[[-7, 17, -86, 53],
[-13, -19, -8, 31],
[-2, 93, 48, -48],
[-12, 19, -17, 45],
[-16, 24, -4, 41]]
=>
[[-7, 17],
[-13, -19],
[-2, 93]]

[[44, 13],
[-99, 14],
[14, -18],
[2, 32],
[56, -11]]
=>
[[44, 13],
[-99, 14],
[14, -18]]

[[20, 3, -9, 84],
[-42, 3, -2, -55],
[-41, -10, -12, 11],
[2, -8, -9, -7],
[-69, -16, 3, 31]]
=>
[[20, 3],
[-42, 3],
[-41, -10]]

[[5, -18, 5, 3, 52],
[-4, -25, -7, 13, -12],
[8, 19, -75, 31, 66]]
=>
[[5, -18],
[-4, -25],
[8, 19]]

[[-30, 30, 68, -10],
[-14, -20, -19, 47],
[-39, -77, 27, -16],
[24, -28, 30, -18]]
=>
[[-30, 30],
[-14, -20],
[-39, -77]]

[[-5, -103, 83, -17],
[60, -99, 38, 7],
[-12, -6, 5, -38],
[-10, 11, 34, -70]]
=>
[[-5, -103],
[60, -99],
[-12, -6]]

[[-6, -5, -71, 44],
[28, -39, -54, 80],
[-87, -33, 38, -43],
[-89, -31, 28, -45]]
=>
[[-6, -5],
[28, -39],
[-87, -33]]
